Moves between elements:
δ: s287->s213, s588->s287, s501->s201, s181->s196, s351->s386, s207->s588, s320->s139, s38->s841, s633->s368, s368->s529, s299->s287, s356->s872, s929->s991, s389->s299, s616->s139, s923->s356, s198->s452, s576->s754, s146->s174, s386->s929, s68->s787, s524->s716, s860->s932, s557->s198, s884->s664, s174->s787, s176->s754, s239->s678, s705->s693, s529->s588, s238->s239, s316->s351, s754->s196, s185->s817, s77->s884, s470->s557, s117->s860, s231->s841, s213->s176, s452->s543, s547->s716, s330->s266, s246->s787, s196->s238, s497->s716, s872->s547, s392->s633, s595->s320, s910->s576, s62->s716, s831->s239, s787->s146, s182->s501, s201->s330, s806->s181, s678->s787, s664->s452, s716->s182, s693->s932, s841->s524, s817->s757, s836->s231, s543->s62, s991->s831, s266->s757, s757->s817, s932->s68, s139->s351, s211->s117
λ: s287->s754, s588->s176, s501->s266, s181->s139, s351->s991, s207->s198, s320->s146, s38->s817, s633->s910, s368->s576, s299->s557, s356->s316, s929->s239, s389->s470, s616->s831, s923->s547, s198->s368, s576->s497, s146->s139, s386->s831, s68->s616, s524->s501, s860->s185, s557->s633, s884->s543, s174->s351, s176->s238, s239->s181, s705->s320, s529->s201, s238->s389, s316->s246, s754->s196, s185->s705, s77->s452, s470->s196, s117->s68, s231->s929, s213->s196, s452->s524, s547->s860, s330->s817, s246->s174, s196->s929, s497->s664, s872->s356, s392->s633, s595->s787, s910->s841, s62->s182, s831->s806, s787->s616, s182->s330, s201->s757, s806->s287, s678->s588, s664->s62, s716->s201, s693->s246, s841->s884, s817->s860, s836->s299, s543->s716, s991->s678, s266->s211, s757->s117, s932->s923, s139->s929, s211->s932
ρ: s287->s181, s588->s806, s501->s884, s181->s678, s351->s616, s207->s841, s320->s693, s38->s910, s633->s198, s368->s529, s299->s207, s356->s185, s929->s351, s389->s836, s616->s146, s923->s693, s198->s470, s576->s368, s146->s246, s386->s139, s68->s524, s524->s543, s860->s595, s557->s524, s884->s497, s174->s787, s176->s231, s239->s991, s705->s547, s529->s633, s238->s754, s316->s872, s754->s616, s185->s932, s77->s117, s470->s299, s117->s817, s231->s238, s213->s588, s452->s884, s547->s356, s330->s501, s246->s595, s196->s239, s497->s38, s872->s923, s392->s392, s595->s316, s910->s392, s62->s452, s831->s929, s787->s213, s182->s524, s201->s182, s806->s239, s678->s831, s664->s77, s716->s117, s693->s316, s841->s757, s817->s266, s836->s196, s543->s664, s991->s386, s266->s201, s757->s211, s932->s139, s139->s174, s211->s757

The rows follow the links: the fewer symbols apart two elements are, the more alike their rows tend to be.

Each row is also shifted at random along 5 hidden directions that mean nothing.

Each row, then its element:
-25,-18,-10,-48,14,24,14,-52,-9,17,-10,-21,4,11,26,-16,-26,-14,-32,31,24,-17,48,6,11,43,-59,19,-13,-10,5,-7,-28,-38,16,12,2,11,5,16,71,1
element: s910
13,-9,-24,8,15,6,27,0,-17,45,12,8,30,2,29,13,-20,-12,-43,6,35,8,-20,38,16,1,-33,0,-6,-12,9,25,-20,34,-24,-47,11,7,-34,21,8,48
element: s831
3,1,-58,-18,53,-22,24,50,23,-5,17,-17,-2,0,-8,34,-22,18,-1,13,5,1,-8,4,-6,22,19,2,8,37,2,25,-16,-3,-56,9,8,-21,-4,-15,-9,26
element: s929
14,-33,-8,10,11,9,24,21,-6,-20,34,6,-41,-3,-43,16,6,6,-13,20,-15,1,5,-41,-12,-19,17,-9,23,19,-32,-1,-22,-33,-14,-5,-33,28,-2,-19,13,-31
element: s182
-7,-23,17,-8,-30,20,-24,-37,26,-10,-10,20,-2,12,16,-8,24,27,8,-42,-28,12,6,-6,-8,-14,12,10,1,-17,-16,16,-29,7,17,-8,26,-7,-26,-36,-12,0
element: s356
7,20,0,32,9,-11,-23,2,-6,18,-3,-12,-9,48,5,-23,11,-7,-65,9,-37,-19,-42,-3,-33,-9,99,14,40,26,31,-5,17,-22,-28,16,3,-5,-21,-32,-27,-54
element: s860
-23,-23,-3,-50,43,26,30,-51,24,-40,-11,-17,-20,-28,34,-9,-15,-31,11,21,-1,-19,55,-27,-16,47,-74,37,4,-26,-27,-2,-46,-44,16,36,4,14,-1,-10,79,-10
element: s392
-26,31,-4,22,11,-9,26,15,27,10,-10,-8,-16,41,-11,-8,15,-5,19,39,-6,24,-20,2,-22,-33,32,15,12,20,20,36,44,-17,10,7,-35,26,33,-3,-21,5
element: s299
-17,-1,0,13,-32,19,0,9,-1,-52,15,24,-3,-28,-50,45,7,-11,33,-30,-17,-18,2,-36,3,-6,66,49,-5,15,-20,-14,36,9,-39,-23,5,11,2,5,-35,-67
element: s543
13,22,56,9,-23,6,-56,-3,-27,30,8,7,3,-14,21,5,22,-7,-10,-12,5,7,-25,7,-42,0,5,23,14,-3,14,-33,40,10,17,-23,-5,-15,-27,-9,-37,30
element: s211
10,-16,24,13,-38,-1,-44,-22,15,-23,-38,25,-17,-25,-2,-16,26,10,36,-51,-25,-7,-20,3,3,-3,9,-4,-10,-20,-18,-31,-19,48,3,29,44,-48,-32,-2,-26,-19
element: s693
9,-13,-33,-6,7,18,7,-1,7,17,3,21,15,-7,-1,21,-11,-16,-39,-2,33,7,-21,23,14,10,-44,22,-10,8,-23,6,-20,14,-34,-27,26,-26,-40,16,6,26
element: s386
30,12,3,13,-5,-25,-7,19,-20,-8,-32,0,-33,-5,-20,-3,-34,-7,45,20,-19,18,-15,-6,6,7,35,-38,-1,12,43,-8,-6,38,-21,14,10,-34,7,29,-31,19
element: s146
7,-26,-34,20,-12,19,16,-14,-30,64,4,26,45,7,3,5,-11,-13,-74,-5,50,5,-36,60,34,-9,-57,17,-21,-11,-12,9,-19,42,-30,-50,20,0,-50,43,12,41
element: s991
-7,13,45,-53,-19,24,4,-13,26,-71,21,0,-30,-47,-6,56,-27,1,94,-18,-11,30,61,-71,-5,4,18,18,9,-14,2,16,2,-8,2,-55,-17,15,33,-31,-41,19
element: s62
-11,-13,25,-18,-13,28,-9,-40,36,-25,-6,23,-27,35,17,10,0,16,18,-25,-54,29,25,-45,-41,-8,61,19,21,9,1,45,-27,-32,16,-20,20,7,0,-59,-14,-1
element: s872
5,10,47,-3,-33,8,-55,-38,-1,30,-14,3,2,18,36,-14,11,8,-8,-27,-14,19,-11,8,-14,-6,30,11,11,-20,28,0,-1,14,21,-26,15,-13,-29,-29,-41,27
element: s185
-18,40,-11,8,-2,7,43,7,23,-36,-1,-7,-10,38,-14,-5,15,-12,15,65,5,31,-9,-34,-20,3,54,16,10,10,17,46,39,-41,2,-5,-10,8,16,-7,15,-20
element: s198
-19,50,4,1,28,-26,23,35,52,-69,6,-32,9,-37,9,-4,38,-3,73,13,3,-1,-5,-19,-15,10,-8,5,2,-23,-21,7,41,-3,20,45,-10,-5,22,-22,0,-15
element: s207
9,5,33,45,-11,14,8,-3,-28,-6,15,60,36,-20,29,50,19,-42,42,-44,-14,5,2,1,-60,-6,32,37,0,2,-11,32,45,37,16,-40,20,25,-17,4,-17,19
element: s181
12,-7,1,26,11,25,-24,-15,-11,16,15,23,7,7,5,-11,35,-54,-114,-11,-8,-41,-32,-12,-34,-1,-19,46,33,30,-57,-52,17,-62,-8,12,-5,-7,-29,-12,26,-75
element: s757
8,34,28,-14,-39,18,0,4,-15,-29,6,21,6,40,-5,22,4,11,43,35,5,60,26,-42,-39,33,70,-9,-9,27,28,48,51,-31,32,-35,19,-8,12,-6,10,34
element: s368

From each start, follow one symbol. Which element do you reach?
Answers are names.
---
17,20,-15,22,43,-21,44,38,-13,-17,27,-6,14,-6,25,32,-18,-21,26,14,-16,6,-3,-6,-29,16,61,-12,21,6,22,49,2,17,-18,-12,4,17,-5,-19,-7,21
ρ -> s831
---
26,2,37,-10,-33,-21,-13,-24,-41,58,-49,-19,-31,21,11,-34,-63,18,28,37,-2,42,2,33,45,-13,-10,-81,-14,-27,95,11,-41,56,16,-30,-15,-5,14,40,-38,86
ρ -> s595
---
-18,22,-8,10,-28,-12,-7,21,-26,0,12,-21,26,-9,-25,16,-10,2,-7,-11,9,-21,-21,12,39,-5,58,18,-12,-9,31,-25,43,37,-42,-18,-3,0,-1,24,-47,-41
ρ -> s117
---
26,-2,-15,21,6,-35,-7,13,-9,-1,-38,-15,-23,5,-16,-37,-17,3,2,11,-26,-18,-35,10,25,-1,30,-52,9,-3,30,-28,-33,28,-22,45,6,-28,-5,14,-18,-26
ρ -> s316
---
-4,-1,8,16,-4,-4,-2,1,-35,50,5,26,19,50,6,16,-19,11,9,-13,-24,8,38,15,-29,-20,38,-10,-7,43,38,28,40,-6,33,-9,-20,45,47,7,-10,24
ρ -> s231
---
14,7,4,33,9,16,44,-23,-22,11,8,29,43,20,39,-11,5,-44,-49,0,-4,-9,18,0,-6,-16,-22,-16,12,-11,-21,30,2,-24,41,-19,-8,52,15,11,51,-19
ρ -> s806
---
20,-31,19,14,-9,-15,-7,28,-36,14,35,-4,-28,-22,-36,6,2,33,10,14,18,16,-11,3,6,-25,-5,-25,-4,-4,-5,-15,-9,22,-5,-13,-42,21,-19,4,-14,29
λ -> s266
---
-22,6,38,-37,-27,15,-58,-13,-21,-11,4,12,3,-28,3,39,4,5,50,-38,7,-6,38,-14,-54,42,25,63,-26,24,9,-28,55,-2,10,3,23,-25,-3,-2,-18,11
δ -> s841
---
22,-20,18,3,14,-13,-4,30,-26,5,32,-7,-38,-1,-21,4,1,20,-3,26,-7,18,-2,-25,-29,-14,23,-23,19,22,-2,3,-10,-24,0,-1,-44,21,-7,-28,-6,17
λ -> s817
---
-29,9,-32,35,18,-10,2,36,25,17,1,21,-13,40,-44,11,28,8,4,3,-24,-11,-20,11,-38,-31,51,42,5,66,-13,10,59,-20,-13,37,-16,7,30,2,-21,-38
ρ -> s196
---
-20,-24,-22,28,-10,-8,18,12,-23,-17,4,-2,14,-10,-32,-9,36,4,13,28,24,-20,-25,22,-10,24,15,30,-33,-5,-14,-11,26,16,-11,52,18,-3,-44,34,47,-44
λ -> s910
---
-19,4,12,0,-48,26,-2,-22,-9,-16,4,11,19,-26,-21,20,-1,-17,10,-25,20,-8,5,0,44,-16,-6,27,-17,-28,-8,-16,24,26,-15,-52,2,9,-2,33,-23,-28
λ -> s524
---
27,-32,20,10,3,-5,-23,36,-3,-43,37,9,-17,-69,-30,10,49,24,31,-26,18,-7,-6,-26,-14,-2,-54,-14,-8,-10,-73,-47,-8,6,13,22,-5,-19,-34,-15,8,-5
δ -> s330
---
-10,-23,9,31,-29,15,12,5,-20,-14,18,19,-23,-15,-58,21,13,-11,9,6,2,-4,-16,-11,7,-34,27,36,-3,6,-21,-15,19,6,-24,-26,-27,30,-9,24,-20,-44
ρ -> s543
---
-30,-6,-20,-34,15,-7,-15,-6,-10,40,2,-38,21,-14,4,-19,-11,15,-36,-5,36,-41,15,39,36,19,-69,22,-26,-12,0,-50,3,-1,-6,30,-11,2,16,24,16,0
ρ -> s757
---
-25,20,-15,5,16,-9,45,7,36,-15,-8,-33,-13,13,-11,-29,17,-2,11,62,18,14,-28,5,18,-16,-12,1,4,-20,6,20,9,-11,6,19,-26,11,10,2,15,-1
ρ -> s524
